Each row of numbers belongs to one of the things below and depends on some of the facts about them. Some rows are named. Which thing is each other row?

Some facts about the things:
{AG} Φ AR
{D} Φ F
{AJ} Φ AV
{BK} Φ I
{I} Φ X
{AU} Φ BS
{N} Φ E
{X} Φ P
{B} Φ AA
{BT} Φ AG
{AB} Φ AY
{P} Φ AK
{BC} Φ BD
{Z} Φ BV
{AR} Φ BI
{AK} Φ BC
{BE} Φ B
{BR} Φ G
{BS} Φ O
{A} Φ Z
{BN} Φ AJ
{AM} Φ AI
{BD} Φ AP
{G} Φ V
{O} Φ AB
{BI} Φ AD
{AY} Φ D
{E} Φ BK
{V} Φ BE
ξ 963 <- BF, L, X, BT, AC, BO, AK, H, BS, A, Y, W, AW, J
ξ 165 <- AD, AE, AV, D, AJ, R, BK, I, N, AB, BA, P, BC, AN, BL, BU, C, AP, AF, BD, BG, K, AO, O, BI, Q, E, BB, BV
ξ 43 <- AG, U, BR, BH, S, T, V
ξ 368 <- AU, BE, BN, G
ξ 277 <- B, F, AX, AS, Z, AL, BQ, AR, AH, AM, BM, BP, M, AI, AT, AZ, AA, AY, AQ
BF Ψ [N, E]
AD Ψ [O, W]
AV Ψ [BQ, BE, AH]
I Ψ [BA, AM, J]
AB Ψ [BK]
AN Ψ [AR, AP, B, BR]
BO Ψ [Y, BG, BB, BC]
BL Ψ [BR]
AK Ψ [S, BA]
BU Ψ [X, AI, F, BH]
BS Ψ [BA, O, N, BC]
C Ψ [AL, AE, AF, U, BN, AQ]
BM Ψ [AY, L, W]
BP Ψ [H, BD, AC, D, Q, AU, R, AJ]
M Ψ [AU, BH]
G Ψ [B, E, BH]
K Ψ [BK, AI, BG]
AO Ψ [AW, AR, AI, F, AH, AX]
T Ψ [BG, AH, AJ]
AT Ψ [A, AR, D, AF, Q]
AZ Ψ [A, AE, J, P]
AA Ψ [Z, AE, AU]
BV Ψ [AI, O, B, AE, E, AS, AH]
[BF, AV, N, B, BA, P, AK, BE, BR, BH, C, Y, BM, M, O, AT, BI, AY, V] ε 162
[L, AD, AE, AG, AJ, R, I, AU, BC, AN, Z, BO, BL, BQ, AR, BU, U, H, BN, AP, AM, BD, AI, BG, K, S, AO, T, AZ, AW, AA, J, E, AQ, BV] ε 581
[D, F, AX, BT, AL, BS, W] ε 451
[BK, X, AB, AS, BP] ε 422
[AC, AH, A, AF, G, Q, BB] ε 161

Named rows:
AN: [ -4   9  -8 -16 -13   9  -3  20   8  35 -15  -3  -1   7  15   0   3   8
  -2  -7  -9  11   3  17  13   1 -12 -13  -3 -11  -9   2 -23]
M: [  4   3   2 -23 -12   5  -4  14   0  38 -17   5  -4  11  17 -11   9   7
   7 -10  -5  -2 -12   8   0   2 -11  -9  -9  -4  -8   0 -22]
BM: [ -9   3  10 -13  -8   8  12   8  15  39 -12 -25  -5  14  34   2  -4  25
  13  -8 -18   1  -3  15   2   5  -1  -9  -2 -16  -6  -2 -22]
BS: [ -1   4   1 -22  -7   2  -9  -3   9  32 -23   5  10  13  15  -6   2  -4
  10  -3 -17   1 -20   7  11   5 -19   0  -5   6  -9   2 -26]
AB: [-13   8   9  -8 -17   6 -19   5   9  32 -20   6   8  13  17  -8  -2 -16
  12 -11 -20  -1  -3  11  23  -7  -5  -8  -1  10 -23  -6 -32]
AK: [  7   3  -9 -13   3  11  -1   8   4  27  -7  14  -4  -2  19  -6   9  -1
  27  -2 -15  10  -3   5  12  19 -19   4  12  -1   4  -9 -19]
BU: [ -4   8   2 -16 -13   9  -7  17   5  36 -11   7  -1   6  22  -7   6   6
   4 -11 -10   4   3  12  13   3  -9 -10  -5 -12 -12  -2 -24]
S: [  3  -8 -12 -20   2   7 -11  -5   3  33 -30   7   2  -5  27 -14  14  -4
   1  -3  -1  13  -9  -4   8  20 -29   9   2  -8   3   6 -17]
F: [-17   6  10 -18 -12  17 -10   5  14  28 -23   0  10   6  21  -7   2  -6
 -22 -12 -12  15 -10   4  15   5 -20  -6   0   4  -2  -2 -18]
AL: [ -6   9  18 -12  -9  25 -20   7  -1  21 -30  -3   3   3  29   0   9   0
 -11 -14   1  14   9   4  -4  -3 -12 -16  -4  -6 -10  11  -5]
U: [  3   3  14 -17 -10  17 -20   2  -1  25 -39  -1   4   6  30   0   9   3
  -8 -10   5  10  -3   0 -17  -7 -14 -14  -5   0  -6  14  -7]
BD: [ -5  -1  11 -21 -11  24  11  16   2  32 -16   7 -12   5  27 -16  10   2
 -11 -20  -5  11  -7  -2  -1  12 -12  -7   6   9  17 -15 -15]
AR: [-13   5  -4 -24  -6   4  -6   8   8  38 -40   1  -3  -2  24   0   9   4
 -18   2  12  20 -10   1  -6   0 -16 -14 -14  -9 -10  -9  -8]
AS: [-12   0   3 -13 -10  15  -9  10   8  30 -21  -3  -1   0  30  -6   7   5
 -15 -11  -4  15   4   3   7   4 -16 -11   1  -9  -7   1 -15]
BQ: [ -6   9   9 -22 -16   6 -19   9  15  29  -9  15   8 -14  37  -6   8  24
 -13  -7  -5  -1 -20   4 -11   9 -28 -12  -5 -12  -4   0 -15]
J: [ -8   0   4 -20  -4  18 -10   6   0  30 -24   3   0   1  28 -10  10  -3
  -8 -12  -5  15   5   1   8  11 -19  -2   0 -10  -2   4 -13]
H: [-11  -4  13 -24 -10  22   3  16  -3  36 -19  -1  -9   8  28 -16   9  -2
 -20 -20  -2   6  -5   0   6  10 -14  -3  -6  -6   3  -3 -17]
BI: [-17  13   4 -23  -2   8  -4  12   6  37 -27   3  -2  -1  26  -2   5   2
  -5   1   1  18   0   5   5   4 -11 -12 -12 -21 -17 -12 -11]
AI: [-12 -13   7 -16  -9  -1 -22  13  18  37 -32  -5  -1  -7  21 -16  12  18
 -10 -15  -3   6   1   2  11   3 -24 -16  -5  18  -3  -2 -10]
P: [  6  -4   1 -13  -5  15  -4   5   1  26 -23   4  -7  -1  26   0  12   0
   1  -7   3   9 -14  -4 -11   7 -21  -5   7  10   8  -1  -4]
Y: [-17  -4  -2  -5 -14  10 -18   5   5  35 -25   2  -1  -5  32 -10   9  -4
  -6 -11  -6  16   7   1  15   5 -15  -7   4  -3  -9  -4 -25]
N: [  0 -14  -4  -2  -7   4 -11   8   0  31 -18  -4 -11  -8  24   9   7  -1
   0  -1   1   6 -11  -4   4   6 -26  -1   5   4  -6   2 -10]
BR: [-11  -1 -12 -22  -7   9 -12  22   7  29 -23 -17   4  12  16  10  -3   4
 -30  -7   0  23  11   2  -3 -11 -31 -10  10 -13  -4   2 -22]
AE: [ -8   4  12 -14  -9  19 -10  10   0  29 -25  -2   0   5  30  -8   7   1
 -12 -13  -2  12   3   4   3   5 -14  -8  -2  -8  -6   6 -12]
AP: [ -7   6 -10  -9 -12  17   3  15  15  26 -19  -5  -2   0  22   3   9  11
 -14  -7  -4  27  -2   9   4   3 -16 -16  12   7  12  -7 -15]
AW: [ -6  -3  -3 -16 -16   8 -13   7   8  36 -26  -1   0   0  29  -5  10  10
 -14  -8   1  10 -10   2  -3   2 -20  -8  -4  -1  -3   2 -19]

Name these rows:
A row may be one of the things named above.
[-15   5   9 -18 -11  17 -10   5  16  29 -24  -1  10   5  21  -6   1  -5
 -21 -12 -13  14 -11   6  16   4 -19  -6  -1   5  -4   0 -19] -> F
[-17   3  11 -17  -7  16  -7  -1  15  27 -22  -5  10   7  24  -5  -1  -7
 -15  -9 -17  14 -11   6  16  10 -20  -2   0   2  -5   3 -18] -> O
[  5   7 -25 -18 -16   0  -5  18  12  36 -24 -10   0  12   4   9   6  16
  -3  -1  -3  11  -8  18  10  -7 -15 -18  -5  -2  -8   8 -22] -> BL
[ -6   9  -3 -25  -3  -4   2   5  12  42 -29  -8  -4   7  28   0   1  17
  13   6  -3   9 -11   9  -7   4  -5 -14 -13 -16 -16 -11 -15] -> AD
[  6   5 -24 -17 -15   0  -3  19  11  37 -24 -11   1  13   6   9   4  17
  -5   0  -3  14  -8  17   6  -8 -14 -18  -6  -3  -8   9 -23] -> BL
[ -7  -2  12 -25 -10  13  -5   1   2  31 -29   2   5  12  19  -8   3  -9
 -18 -14  -6   5 -23   0   5   5 -23  -1  -7   9  -1   3 -17] -> AU
[  6   3   3 -34  -5   4 -11  16  -7  36 -17   3   1  22  18  -9   1   0
   3 -14  -2  -4   0  -3 -22 -10 -21  -1  -1  -9  -7  -6 -29] -> AA
[-14   0   1 -25  -4  11 -13  16   3  33 -20  -6   3  10  24   0  -3   0
 -22 -11  -5  15  11  -4 -12  -6 -28  -7   7 -11  -4  -4 -25] -> B
[ 14  -4  -6 -10  -3   4  -3   6  -5  28 -12   8 -10  -1  15   3   7  -4
  26   1  -5  -2 -15   2   1  10 -20   2   4   4  -3   0 -13] -> I
[-15  -3  13 -18 -14  16   1  17   4  19 -26  14 -13  -2  32 -18  10  -3
 -18  -8 -22  10  -1  -5   5   3 -12  -9  -6 -10  -3   4 -28] -> AJ
[-18  -6  10 -12  -6  12   9   2  17  35 -18 -33  -5  10  45   3  -2  25
  -5  -8 -15  13  -1   6  -2   8  -8  -9   1 -17   0  -1 -17] -> L
[  1  -7 -10 -20  -3   6 -13  -3   3  35 -30   1   0  -1  29 -12  14   0
  -2  -5  -1  14  -8  -3   2  13 -25   0   0  -5  -1   3 -18] -> BA
[ -5   8  -3 -25  -2  -5   2   4  11  43 -27  -6  -5   9  28   1   1  17
  15   6  -2   8 -10   9  -6   2  -5 -12 -15 -18 -16 -12 -14] -> AD
[ -7   0   6 -27  -5   9 -13  18   2  32 -13  -2   1  13  23  -4  -3  -1
  -8 -14  -7   7  13  -3 -12  -6 -23  -3   6 -15  -9  -4 -28] -> V
[-17   5  11 -17 -10  15  -9   5  12  28 -23  -1  11   6  22  -6   0  -6
 -21 -12 -14  16 -10   7  17   6 -19  -6  -2   4  -2  -1 -20] -> F
[ -9  -5  -3 -12 -15   4 -17   3   6  36 -28   2  -1   0  32 -11  10   1
  -6 -10  -1   7  -8   1   1   3 -18  -7  -2   3  -5  -2 -25] -> BG
[  8   4  -8 -10   1  11   1   8   4  28  -8  12  -4  -3  19  -9  10  -1
  29   0 -15  12  -1   7  10  20 -17   2  11  -3   4  -9 -18] -> AK
[-15   3  17 -24  -9  22  -1   6   6  28 -24   2   6  12  20 -10   2 -12
 -23 -16 -11  11 -12   3  16   7 -20  -2  -4   5  -1  -1 -13] -> D
[ -6   7   3  -9 -17   8 -13  15   3  36 -14   4  -2   4  24  -9   6   1
  12 -11 -10   2   4  12  12  -2  -7 -10  -3  -7 -18  -5 -29] -> K
[  7  -4   2 -11  -6  15  -3   6   0  26 -23   2  -7  -2  25  -1  12   0
   1  -6   1  10 -15  -3  -8   7 -22  -6   7  11   9  -2  -7] -> P
[ -1  -6  -9  -7 -10   9  -8   0  10  30 -23   5  -6  -4  29  -7  13   3
   7  -5  -4  13 -11  -3  -4   5 -19  -6  13  14   8 -10 -20] -> BC
[-16   6  11 -19 -11  16  -8   5  13  29 -23   0  10   3  22  -7   1  -5
 -20 -11 -13  14 -10   8  16   6 -19  -6  -1   4  -3  -1 -17] -> F
[ -2  -3  -9 -10 -15  -2 -17   7   4  38 -21   5  -2   3  22 -11   9   0
  16  -7  -6  -1  -3   7   7   2 -12  -7  -2  -1 -13  -2 -33] -> BO
[ -9   7  -4 -26  -3   1  -9   7   6  42 -35   3  -3  -1  24  -2   6   5
  -2   2   7  13 -10   3  -3   3 -13 -11 -15 -12 -17 -10  -9] -> BT
[ -4   4   0 -26  -5   5 -11  22   0  35  -8  -1   2  16  19  -4  -5   1
   0 -11 -10   4  12   3 -11  -7 -20  -4   3 -16 -13  -5 -30] -> G
[-14  -6  12 -19  -6   6   7 -12  23  35 -28 -30   4  19  35   2  -6  16
  -7  -7 -18   7 -23   5  -5   6 -16  -5  -1   4   4   2 -19] -> AY
[  9  11   8 -19 -11  11 -15   8  -2  28 -28   5   5  11  22  -2   8   5
  10  -8  -2   0  -3   8 -13  -6  -9 -13  -8  -3 -15  10 -12] -> C
[-10   0  11 -20 -11  20  -2  14  -2  35 -23   0  -5   7  26 -12   9   0
 -19 -17  -3   9  -1   1   6   7 -17  -5  -4  -7  -2  -2 -15] -> Q
[ 14  -6  -5  -9  -3   4  -4   8  -4  27 -13   7  -9  -2  15   1   8  -3
  24   1  -6  -1 -16   2   2   9 -23   4   5   3  -7  -1 -13] -> I
[ -1  -9  -2  -3 -13   7  -6  10   4  29 -16  -1  -9  -5  24   5   9   4
  -7  -7   1   7 -16  -2  -3   1 -23 -10   6  13   2  -4 -10] -> X
[ -9  -7  -3 -10 -16   5 -17   4   6  37 -27   1  -4  -1  31 -10  11   2
  -6 -10  -1   7  -7  -2   1   2 -18  -8  -2   1  -6   0 -25] -> BG
[  1  -2  -9  -8 -15  -3 -16   6   2  39 -20   3  -3   5  25 -11   9   0
  17  -8  -5  -1  -5   5   7   1 -11  -7  -2   1 -12  -3 -32] -> BO
[-12   1 -12 -22  -7  10 -12  22   8  31 -22 -16   3  14  17  10  -3   3
 -29  -7  -4  25  12   2  -4 -12 -29 -10   9 -12  -5   3 -23] -> BR
[-12 -10   7 -20   6   9 -16   9  11  32 -28  -1  -1 -12  19 -18  12   3
  -5 -12  -9  15  14   1  23  19 -30  -4  -2   4   0   3  -2] -> AM
[-11 -10   7  12 -16  10 -15  14   0  28 -14  -2 -13  -7  28   6   5  -5
   1 -10  -2   3   1  -2  14  -3 -14  -9  11   8 -14  -7 -14] -> BK

Now the same things, written a new way:
Named rows:
AM: [ -3   8  -9  10  -1 -22  -4  -3  10  10  -7  13  -3  -7   1   1  -6  15
 -44  12  -8   1  -3  14   9 -12  10 -14]
I: [  8  12   2   0 -14 -30 -12  -1  16   5   5   3   5 -17   0 -20   4  11
 -14   4  -1  -4   3  20  15  -1  29 -12]
E: [  3  10   4   4  -6 -12 -13  -4   7  -5   9   0  -3  -6  -5  -7 -10   8
 -38  -2 -10 -11  14  13   6   6  18   8]
G: [  3  -4  -4   2 -19 -19 -12 -26  10  -1  26  -3   7 -17  19  15  -8   7
 -26   8 -32   4   2  13   2  -5  20  -2]
N: [  4  15   6   4  -8 -16 -12  -3   8   5   3   4  -4 -10  -7  -9  -7  11
 -37  -2  -8 -13  12  14   6   6  18   1]
BS: [ 12   8   0  -5 -19 -30   4 -17  14  11  -5   2  -6 -22  -8 -13  -2   8
 -24  -3 -28  16 -13  17  10 -16  27   0]
AU: [ 12  16  -4   7 -19  -8  -3   1   3   3 -16  -3 -12  -6   4   0 -17   8
 -30  16 -33   0  -6  10   0 -15  14  -7]
BP: [  6   9  -9   1  -9 -24   0   2  12   7   5  -2   6 -13   4   4 -12  15
 -21  20 -28  -4  -9  14  13 -11  19 -19]
AJ: [ 15   5   6   1  -7 -24   4   8  20   0  -8   8  14   1   0   5 -17  32
 -33  11 -23  -5 -12  11  -3   2   4  -2]
BC: [ -3  12  -8  -1 -12 -15 -10  -9   5 -14 -11   8   4 -12  -6  -3  -4  25
 -29   6  -2  -6 -19   9   8   0  18  -5]
BO: [  9  14  -6   3  -5 -32   4  -6  15   5   3   4  12 -17   0   5  -6  13
 -30   7 -18   5 -15  18  14  -6  24 -14]
AV: [ 18   1  -5  -6  -5 -39  10   2  27  -2  11   8  23  -2  -4  -3 -16  28
 -25  12 -28   2 -11  13   4  -2  10   3]
BD: [ -4  11 -11   1 -13 -10 -10  -2   3 -13  -8   5   6 -10  -3   0 -10  25
 -25  12  -5  -7 -18   9   8  -1  14  -8]
R: [  2  11  -5   7  -7 -16  -3  -2   6   7  -7   7   5  -9   0   5 -11  16
 -38  13 -16  -5  -7  12   4  -4   8 -10]
AK: [ -1   4  -3  -2 -18 -27 -11  -8  13  -7  -1   2   6 -24   0 -15   5  18
 -10   7   2   4 -16  17  15  -4  28 -10]
S: [  1   9  -3   7  -6 -20  -2  -5  10   6  -9   8   2 -11   5  -2  -5  16
 -38   7 -11  -1  -7  12   3  -4   7  -9]
BN: [ 11   1  10   3  -8 -22   1   7  18   3  -9   8  10  -3   1   3 -18  30
 -33   9 -22  -9  -8  11  -3  -1   1  -2]
AO: [  9   9 -15   0  -1 -32   6  -4  12  -4  16   3  13  -8   1   2 -17   3
 -29  14 -23   6 -10  15  15  -5  14  -4]
AY: [ 10  21  -4  -3 -18  -6   3  -6  -2   7 -14   6  -6  -9  -9  -1 -16   7
 -35   6 -29   2 -14  14   1 -14  10   1]
BM: [  3  10  -5  -8  -7 -23   5 -10   8  13   6   4   7 -24 -13   9 -10  20
 -28   8 -32 -10 -11  19  13 -12  26 -12]
AT: [  3   7 -10  -3  -8 -27   2   3  11  12   7   5  13 -15   2  -3 -13  11
 -18  22 -23  -4  -9  20  11 -12  10 -18]
AF: [  0  11  -8   4  -8 -16  -2   0   5   7  -5   9   4  -8   1   1 -11  17
 -35  16 -18  -4  -5  12   4  -5   5 -10]
AQ: [ -1  10  -8   5  -7 -17  -2  -1   8   5  -6   8   3  -9   0   4 -10  17
 -40  12 -17  -5  -6  10   4  -5   7  -8]
AE: [  1   9 -15   6 -12 -15  -2   2  11   7  -5   3   2  -5  -1  -3 -10  20
 -33  19 -23  -7   1   6   3  -6   9 -12]
BU: [  8   7  -5   8  -4 -28  -3  -6  12  -7  13  -9   4 -13  11  10 -17   7
 -29  11 -25   4  -8  15  14  -8  23  -6]
AN: [ -5  -3  -1  -5  -4 -24   2  -3   3   8  19   7  10 -20   6  -1 -18   1
 -22  11 -19  -3 -15  28  14 -11   3  -5]

Rows to name:
Some rows may be things named above.
[  9  19  -3  -1 -18  -8   4  -7  -1   8 -16   7  -5  -8 -10  -1 -18   7
 -34   6 -31   2 -14  14   2 -13  10   0] -> AY
[  8   7 -13   1 -23 -17  -7 -12  14   9  12  -1  12 -13  15   9  -7  19
 -14  25 -34  -2   2   7   1  -9  23 -22] -> AA
[ -5   0   1  -7  -5 -25   0  -2   3  12  14   9  11 -23   5   1 -15   4
 -21  11 -18  -3 -16  27  13 -10   6 -10] -> BL
[  1   4   0   9 -11 -25  -7  -7  16  13 -12  10   0 -16   6  -8   3  17
 -37   4  -6   6  -7  11   4  -5  10  -8] -> BA
[ -6  11 -12   0 -14  -8  -9  -4   1 -15  -9   5   6 -10  -3  -1  -9  26
 -25  12  -5  -7 -18   8   8  -1  13  -8] -> BD
[-10   7 -10  -2 -12 -10  -8  -3   0 -13  -7   8   5 -13  -1   0 -12  21
 -25  12  -2  -5 -22  12   7   0   8  -4] -> AP
[ -3   6   2  -3 -16  -9  -8 -16  -5  16   9  20  16 -16  16  12 -12   7
 -29  10 -12  -5  -9  21  -6   0  -5  -8] -> BR
[  0   6  -3  -2 -17 -27 -12  -7  13  -6   0   3   5 -21   0 -15   6  20
 -10   4   1   3 -16  15  17  -3  27  -8] -> AK
[ -1  13  -5   1  -5 -13   0  -6   5   7  -6   8   4 -11  -6   8 -12  19
 -40   7 -21  -8  -8  12   4  -4  10  -8] -> L
[ 17  20  -3   8  -1 -36   4  -6  11  -1   7   0  14 -15   8  14 -12   7
 -30   8 -18   7 -21  18  17  -5  26 -17] -> K
[  1   8 -18  10  -9 -11  14  -1   7   6 -15  -7   4 -17   9   4  -8  15
 -30   3 -23 -12   0   8  12  11   1 -12] -> Z
[  8  18  -3  -5 -16 -11   4 -14   2   8 -14   7  -8 -11 -14  -4 -11  11
 -37  -1 -32   6 -10  12   1 -12  16   5] -> O
[ -1   6  -4   2 -18 -10  -9 -22   2   7  11  12  11  -9  15  13 -10  12
 -36   8 -20  -3   0  11  -7  -1   3  -2] -> B
[  1   7 -19   7  -9 -13  16   1   6   9 -13  -3   6 -18   7  -1  -7  13
 -27   5 -20 -11   0   9  12  11  -3 -12] -> A
[  8  18  -2  -5 -17 -10   5 -14   3   9 -13   7  -9 -12 -17  -3 -12  12
 -36   0 -34   4 -12  13   1 -12  13   6] -> O
[  0  11 -10  11   4 -23  -2  -5   8  -3   0   9   0  -2   0  12 -16  10
 -47  11 -11   4 -10  14  11 -10  13  -9] -> AI
[  0  16  -9   0 -14 -11 -12   1   3  -9  -5   5   4  -7  -5  -9  -8  20
 -23  11  -2 -11  -7  10   7   3  16  -7] -> P
[-10   8  -9  -2 -12  -8  -9  -6  -1 -14  -6  10   6 -11  -2  -1 -10  22
 -24  10  -3  -5 -21  13   6  -2   6  -3] -> AP
[  5  14  -9   1 -20 -10  -7 -20   4  10   3  14  14  -7  12  14  -4  17
 -34  10 -18   0   0   9  -9   0   6 -10] -> V
[  0  12  -4  -8  -8 -24   6 -10   9  15   6   3   8 -23 -13  10 -12  21
 -27   8 -31 -11 -11  18  13 -11  28 -12] -> BM
[  0   3  -5   2 -17  -9  -9 -24   1   5  12  11  12 -10  15  13 -10  12
 -35  10 -19   0  -1  10  -6   0   2  -1] -> B
[ 16  32  10   8  -4 -13 -10   4   0  -2  -3   4   5  -9   1   7 -13   7
 -32   0   0 -16  -8  21  11   8  24 -14] -> BK
[ -3  13  -3  -3  -5 -12   3 -10   4  12  -6  10   3 -16 -15  10 -13  25
 -40   5 -26 -14  -9  14   5  -6  15  -7] -> W
[  4  17   0   3  -9  -9 -12   1   2  -9   0   3   2  -6  -4  -3 -10  14
 -29   5  -4 -13  -3  13   8   5  17  -3] -> X
[ 11  16  -6   2 -13 -13  -1  -4   3  -2 -11   5  -5  -4   0  -1 -17   3
 -34   7 -23   9 -13  11   3 -10   7   3] -> F
[ 15  31  11   8  -6 -14 -11   3   2   1  -5   4   5  -9   1   8 -13   6
 -34   0   1 -15  -9  20  11   8  26 -12] -> BK
[ 24  25   4   2 -15 -23   6  -5   1   4  -9  -1   0 -18   3   5 -16  -3
 -20   5 -27  14 -27  22  14 -16  24 -11] -> AB

